Each row of numbers belongs to one of the nodes below and depends on some of the facts about them. Some rows are named. Which node is each other row?

Some nodes and their rows:
K_461: [ 19 -23 -17   4 -13 -12 -40   1  10  -2   8   3 -26 -23  -5  14   8  14
 -35  -1  -6  18   0   6  22 -14  -9  15   1 -28  13  23  -9  16 -22  -4
   3   2 -37   1   0]
K_271: [ -8  -6  -3   4  -1   4  11 -18   3   3  -4 -11 -11  17  -8 -16   3   8
   0  -1 -12 -12  -8  -6   8   0 -25  -5   0 -17   8  -8 -10 -11  12  18
 -11 -13  23  12   6]
K_121: [-25  41   6   8  15 -11   0 -19  28  -2   1  31  -1 -12 -14   2  12 -17
  15 -21  32  17 -25  31  -8   6  17  -5 -12  -2 -42 -13  10 -10 -15  -5
 -12  16  44  -6 -45]
K_984: [  7  23  -5   8 -23  -7  13 -11   5   8   3 -12   5  -6  18   6  -2   1
   3  24  17   4  27  -7  11 -21 -18  -9  17  -5 -30   3  16   2  -6  -7
 -17   1  -8   1   0]
K_669: [ -9 -10  -4   2   2   9   9 -15   5   2  -5 -15 -14  16  -6 -13  -2   8
  -3   2 -10 -13 -12  -5   4   3 -24  -7   0 -15  11  -6 -16  -7  17  19
  -7 -16  27  12  11]
K_981: [ 15 -15 -22 -10  -5 -10  -9  -4  -1  -6   4   4 -19  15   5   1   0   2
 -19  -2  -2   7   0  -6   5   1   9  -2   1   2  11   5  -4  12 -22 -12
  20  -4  -5  -5   0]
K_389: [ -1   6  -8   2  -9   8   3   0  23   1  -5   0   9  -1   8   3  -7   3
  14   9  27   0   4   0   5 -17   9 -15  28  11 -23  -3  15 -19   2   1
   6  -2   0   1   5]
K_839: [  8 -29 -22  -7  -4  -8 -18  16   0 -10   1   1 -10   9  -6  12  -3   8
 -13  -7 -11  18   4   0  -1  -3   6   0  -1  21  10  -1 -14  -2 -22  -2
  25   3 -26  -1 -13]
K_699: [ 13 -12   1   8 -11  12   3  25   6  -9   9 -10  12  -2  16  -1  -6   3
  16   8  24 -10  12  -2  18 -11   8 -22  23   1 -12  -4  12  -8  11  -7
   3 -11 -11   8  17]
K_616: [-18 -11  -6   2 -10  -3   8  13 -18 -14 -10 -35   8  19 -27  14   0  28
  12   6 -67  16  16  -7  -6   0 -40   8   0  17   0 -25 -51 -27   8  51
  10   0 -35  19 -31]
K_818: [ -4  18  17  10   4  -2  -1   0 -13   2  11   7   6 -28  -4   5   8  -8
   2  -2  -5   4  -4  17   7   7 -10   1 -17 -14  -9   6   1  19   4  -6
 -26  10  -4  -1 -11]
K_4: [ -4 -15  -5 -19  20  24  22 -15   6  -7  -7 -17 -14  25   3 -24  -7   2
   8  10 -18 -21 -20 -10  -7  26   4 -13  11   8  39  -5 -23  -5  25  29
  20 -23  53   5  23]
K_547: [ -9   2  15   2   7   2   1  12 -15  -7  -3   2  16 -14 -13   8  -3  -3
  13 -12 -21  15  -1  10  -9  10   8   5  -7  16   0  -3  -6  -5   4  13
   6  17  -9  -5 -22]
K_926: [ -3 -36  -9  17 -14  -9 -12  -5   7  -9   7  12 -23   0  -8  19   1 -12
 -29  -9  15  18  10  -3   1  -3  -7  -8 -15   5  -6  -2   7  -2 -31 -14
   0  -3 -19   0  -1]
K_846: [  1  29  -7   8  -7   0   0  13  38  -5   7   3   7  -2  12   6   8   5
  18  13  50   2  -3  15  13 -16   8 -19  18 -12 -44  -6   2 -12  -3 -11
  -6  -6  13  11 -17]
K_768: [ -2 -14  -6  -6  -9  11  -1  32   0 -15 -10 -18  26   4  -4  17 -18  20
  30   9 -22  16  20  -6  -2 -12   9  -5  40  46  -7 -14 -12 -38   7  33
  37  12 -34   4 -11]
K_808: [  0   9  -2  15 -18   4  -1   6  21   0  10  -7   2 -17  10  11  -3   2
   5  18  24   1  13   2  17 -19  -8 -15  15 -11 -32   7  16  -5   0  -2
 -15  -3 -12   9   7]

Some facts about the nodes:
K_129 σ K_437; K_129 σ K_551; K_161 σ K_679
K_606 σ K_729; K_606 σ K_602; K_19 σ K_484
K_42 σ K_740; K_42 σ K_437; K_914 σ K_707
K_602 σ K_551; K_839 σ K_326; K_839 σ K_729
K_725 σ K_768; K_725 σ K_839; K_725 σ K_547
K_757 σ K_647; K_757 σ K_689; K_544 σ K_437
K_484 σ K_4; K_547 σ K_442; K_496 σ K_740
K_496 σ K_790; K_699 σ K_191; K_519 σ K_733
K_519 σ K_656; K_707 σ K_326; K_707 σ K_191
K_846 σ K_278; K_729 σ K_740; K_621 σ K_514
K_155 σ K_248; K_155 σ K_184; K_183 σ K_437
K_798 σ K_733; K_798 σ K_840; K_717 σ K_299
K_717 σ K_11; K_717 σ K_134; K_965 σ K_705
K_134 σ K_702; K_134 σ K_912; K_663 σ K_212
K_503 σ K_531; K_977 σ K_191; K_977 σ K_380
K_669 σ K_191; K_669 σ K_551; K_669 σ K_271
K_675 σ K_271; K_137 σ K_191; K_935 σ K_59
K_935 σ K_965; K_935 σ K_981; K_106 σ K_437
K_984 σ K_702; K_984 σ K_544; K_740 σ K_271
K_446 σ K_389; K_446 σ K_689; K_66 σ K_134
K_912 σ K_326; K_912 σ K_679; K_912 σ K_589
K_516 σ K_790; K_516 σ K_42; K_702 σ K_437
K_551 σ K_437; K_100 σ K_326; K_100 σ K_790
K_100 σ K_191; K_896 σ K_19; K_896 σ K_100
K_896 σ K_914; K_961 σ K_111; K_961 σ K_589
K_514 σ K_442; K_121 σ K_689; K_531 σ K_702
K_647 σ K_437; K_647 σ K_442; K_408 σ K_705
K_22 σ K_702; K_22 σ K_772; K_313 σ K_705
K_313 σ K_191; K_313 σ K_4; K_49 σ K_326
K_49 σ K_740; K_49 σ K_442; K_81 σ K_380
K_294 σ K_326; K_294 σ K_912; K_499 σ K_702
K_71 σ K_299; K_76 σ K_326; K_76 σ K_442
K_840 σ K_551; K_308 σ K_111; K_308 σ K_191
K_308 σ K_518; K_818 σ K_496; K_926 σ K_733
K_926 σ K_442; K_370 σ K_9; K_10 σ K_326
K_643 σ K_408; K_442 σ K_191; K_389 σ K_326
K_389 σ K_912; K_389 σ K_589; K_589 σ K_326
K_589 σ K_437; K_790 σ K_437; K_790 σ K_679
K_790 σ K_589; K_579 σ K_705; K_579 σ K_669
K_9 σ K_191; K_616 σ K_850; K_616 σ K_607
K_808 σ K_790; K_733 σ K_589; K_212 σ K_10
K_797 σ K_981; K_169 σ K_326; K_169 σ K_912
K_169 σ K_437; K_169 σ K_191; K_169 σ K_442
K_971 σ K_981; K_971 σ K_602; K_340 σ K_850
K_340 σ K_702; K_340 σ K_740; K_380 σ K_740
K_380 σ K_191; K_278 σ K_912; K_278 σ K_518
K_59 σ K_589; K_191 σ K_437; K_461 σ K_606
K_848 σ K_895; K_848 σ K_161; K_848 σ K_602
K_72 σ K_502; K_72 σ K_442; K_486 σ K_437
K_486 σ K_231; K_688 σ K_961; K_688 σ K_647
K_303 σ K_437; K_303 σ K_191; K_303 σ K_679
K_397 σ K_725; K_397 σ K_616; K_397 σ K_266
K_584 σ K_849; K_584 σ K_437; K_584 σ K_294
K_248 σ K_699; K_248 σ K_42; K_248 σ K_840
K_271 σ K_437; K_981 σ K_707; K_981 σ K_702
K_981 σ K_437; K_186 σ K_518; K_399 σ K_848
K_129 γ 105; K_161 γ 11; K_606 γ 989
K_19 γ 105; K_42 γ 989; K_914 γ 11
K_602 γ 989; K_839 γ 989; K_725 γ 399
K_757 γ 105; K_544 γ 105; K_484 γ 105
K_547 γ 105; K_496 γ 105; K_699 γ 399
K_768 γ 399; K_519 γ 399; K_231 γ 989
K_707 γ 105; K_846 γ 399; K_729 γ 399
K_621 γ 105; K_155 γ 105; K_326 γ 399
K_183 γ 105; K_798 γ 11; K_717 γ 989
K_965 γ 989; K_705 γ 11; K_134 γ 105
K_663 γ 399; K_689 γ 105; K_509 γ 989
K_503 γ 11; K_679 γ 105; K_977 γ 11
K_669 γ 11; K_675 γ 989; K_137 γ 105
K_935 γ 105; K_106 γ 105; K_984 γ 399
K_740 γ 399; K_446 γ 399; K_66 γ 105
K_4 γ 11; K_912 γ 105; K_516 γ 399
K_702 γ 989; K_551 γ 11; K_100 γ 105
K_896 γ 989; K_11 γ 105; K_961 γ 989
K_266 γ 105; K_514 γ 989; K_111 γ 105
K_121 γ 105; K_664 γ 399; K_531 γ 105
K_647 γ 989; K_502 γ 399; K_518 γ 989
K_408 γ 105; K_22 γ 11; K_313 γ 989
K_49 γ 105; K_81 γ 105; K_294 γ 989
K_499 γ 105; K_71 γ 399; K_76 γ 11
K_840 γ 105; K_308 γ 399; K_818 γ 105
K_895 γ 989; K_926 γ 989; K_370 γ 105
K_10 γ 399; K_643 γ 989; K_442 γ 105
K_389 γ 399; K_589 γ 105; K_850 γ 11
K_790 γ 989; K_579 γ 11; K_9 γ 11
K_616 γ 11; K_808 γ 399; K_299 γ 105
K_733 γ 105; K_212 γ 105; K_772 γ 105
K_797 γ 989; K_849 γ 399; K_169 γ 11
K_971 γ 989; K_340 γ 989; K_380 γ 989
K_278 γ 105; K_59 γ 105; K_437 γ 105
K_191 γ 105; K_461 γ 989; K_848 γ 399
K_72 γ 399; K_486 γ 989; K_688 γ 399
K_303 γ 11; K_397 γ 11; K_184 γ 11
K_584 γ 399; K_248 γ 11; K_656 γ 105
K_271 γ 11; K_981 γ 989; K_186 γ 11
K_957 γ 105; K_399 γ 105; K_607 γ 989

Name these rows:
No name comes twice in this set of rows, the named rows included.
[ 28 -71  18  13   8  21   5  76 -48 -20  17 -29  28  66   1 -49   5   8
  31 -35   6 -70  -3 -13  49   2 -15 -37  -4 -28  34 -33  -8  -3  56 -27
 -12 -40 -19  37  47] | K_184
[ 10 -34 -24 -14  -9  -9  -8  36 -32 -34  -9 -23  12  25 -15  22 -10  26
   7  -1 -76  36  32 -10 -12   0   3   9   9  60  16 -25 -51 -21 -20  34
  57  16 -66   0 -39] | K_607
[ 24  18  23   2   5  -5 -47 -20   3  21  -9  13  -9 -65 -11  -7   8  16
 -11  -6 -20   4 -27  19  30 -16  -3  45  14 -57  30  51   9  22  16  16
 -17  25 -25  -9   6] | K_399
[  4  36  19  -4   7 -12  -1   3  -9   8 -13  10  13   7  10 -13   6  -6
   3  -4  -6 -10   6  -7 -27   5  14  32 -10  -7   1  -4   9   1   6 -13
  -4   5  -3 -12  -3] | K_134
[ -1  26   8  -7  21   1   3   2   1   1  -2  12  13   0  -1 -12   7  -4
  19 -11  11  -4 -19  18  -4  11  21  -3  -5  -2  -6  -7   1   5   2  -7
   4  11  24  -6 -20] | K_278
[ 14 -12 -21   1 -15 -16 -22  -4   5  -3  10   5 -24  -6   1   8   8   5
 -32   3   3  10   5   2  16  -6  -7   4  -2 -19   7  13  -6  18 -23 -10
  -2  -1 -23  -2   1] | K_971
[ 20 -22  35  25   5   7  -9  63 -46 -13  32  -6  28   0   5 -16  17 -12
  15 -21  14 -35   7  10  34  12  -8 -24 -28 -28   3 -14   5  27  31 -44
 -37 -16 -35  20  21] | K_155
[ 23 -29 -27 -24   6  -7  -3  -9  -8  -8  -7   7  -9  38   7 -21  -3   1
  -2 -17  -1   0  -2 -10   8  -3  26  -7  16  13  27  -2   2   3 -16 -15
  36   1  10 -12   1] | K_231
[ -3 -16  -8  -5   4  21  14  -6  15 -31  36 -19 -46 -38  31  30  -5 -23
 -52  62  -9   9   7  -3 -24  60  20 -19 -19  29  43  23 -37  44 -23  16
  15 -38  23  -5  36] | K_643
[-25 -18 -51 -26  -6  27   7  29  14 114   9  -5  59 -14 -25  81 -44  21
 -13  36  53  30 -38  -8 -25 -47 -36 -34 -19  32 -44  45   8  -1  27 -48
   0   6 -17  14  41] | K_663
[-22 -25  11  25 -12   5   7 -16   9   4   5  -7 -18   8 -16  -3   3  -7
 -11  -9   2 -13  -1  -7  10  -6 -41  -7 -15 -24  -5 -11  11 -14  10  12
 -30 -17   7  16  18] | K_798
[ 25  -1  -2  -6 -11   6 -30 -10  23  12 -14  -2  -3 -38   5  -6  -8  23
   3   7   3  -2  -5   0  36 -31   6  22  52 -31  14  38  18  -8  14  20
   9  12 -19  -2  18] | K_848
[  1  -5  23   8   6   6   1  10 -24  -8   5   9  12 -13   0  -9  -1 -14
  14 -17  -2  -8  -3   5   7   7   3  -1  -5   0  13   0  14   9  12  -8
  -9   5  -4  -4   6] | K_840
[  8  54  34 -10  26 -16 -20  34   2   8 -43  18  28  43  24 -20  11  11
   0  -6  -1 -41  10 -28 -70   3  41  79  -7  -6  18  -9  11 -18  21 -14
  16  -8 -21 -14  17] | K_11

Now the same nodes, written a new way:
Named rows:
K_790: [ -2  -7   8  13   7  -4  -7 -35  -5  -5 -21  29 -17]
K_9: [-12  15  22  -1   9  13   3   1  20  23 -28 -11 -23]
K_688: [  3  19  19 -11  26 -47 -27  20  14   7  20  25   7]
K_72: [ -4  -1  17 -30  29 -36 -30  38   7   3  13  -2  11]
K_71: [ 56  -1   7  10   3   4  20  40   5 -19  51   6  11]
K_299: [ 50 -12  22   2 -62  45  27  -5 -22 -11  47 -11   4]
K_725: [ -9 -41  12 -39  32 -13 -30  38  -2  -9  10 -36  32]
K_768: [ -7 -51  39 -21  14   4 -16  19 -26 -23  -5 -58  17]
K_664: [ 10 -11  29  13  22   0  17  30 -21 -17  17 -16   8]
K_840: [-27   6 -10  31 -11 -13   7 -36 -15   6 -11 -19   9]
K_484: [-29  43   0   1 -19  34  28  38 -19  16 -16 -13   1]
K_59: [ -1  29   4   5 -23  -1  13  -3  -5   8  11   8   4]
K_486: [  2   5 -33  -2  21 -10  -8  -7  17  -8 -16  53   0]
K_389: [ 11  10  37  -4  20 -40 -21  13   2   0  29  28   6]
K_503: [ 42 -15 -25   9  -2  24   1  17  58 -12   4  -2  -6]
K_602: [  0 -36 -22  52  18   1  30 -43 -42 -17 -14 -10  -9]
K_121: [  4   6   2 -22 -13 -19  -5   6  -8  23  42   9  11]

Rows to name:
No name comes twice in this set of rows, the named rows included.
[-10 -10 -13 -33  31 -29 -24   9 -12  24  -5  39  -8] | K_926
[ -9 -19 -13   9  10  -7 -10 -31   1 -15 -39  23  -5] | K_42
[  6  -2  45  -8   6 -19  -7  12  -9  -3  15  -3  -2] | K_10
[-27  21 -22 -18 -11  -4 -13   9   9   5 -18 -12  21] | K_81
[-27 -26   6 -53 -12  -6 -28   1 -18   6  10 -34  14] | K_547
[ -6   0 -30   2  25   1  -5  -1   9 -11 -32  25  -4] | K_675
[-14  -9   4  45  -2  -1   9 -51  11   2 -21 -28 -25] | K_551
[-21  42 -23  -9  34  18  23  59   1  19 -40  29  -6] | K_313
[ -1  17 -27   9  26 -17 -11   8  45  21  -3  22 -17] | K_303
[ 25  -1 -39  -3 -34  18  -4   0  44 -29  14  11  32] | K_499
[ -9  24  41  28 -18  62  48  13 -15  15 -39 -43 -40] | K_705
[-13  34 -25  15  34  12  21  40  34  20 -26 -13 -18] | K_579
[ 27 -13  -6  13 -53  43   8 -14  13 -25   2 -12  14] | K_772

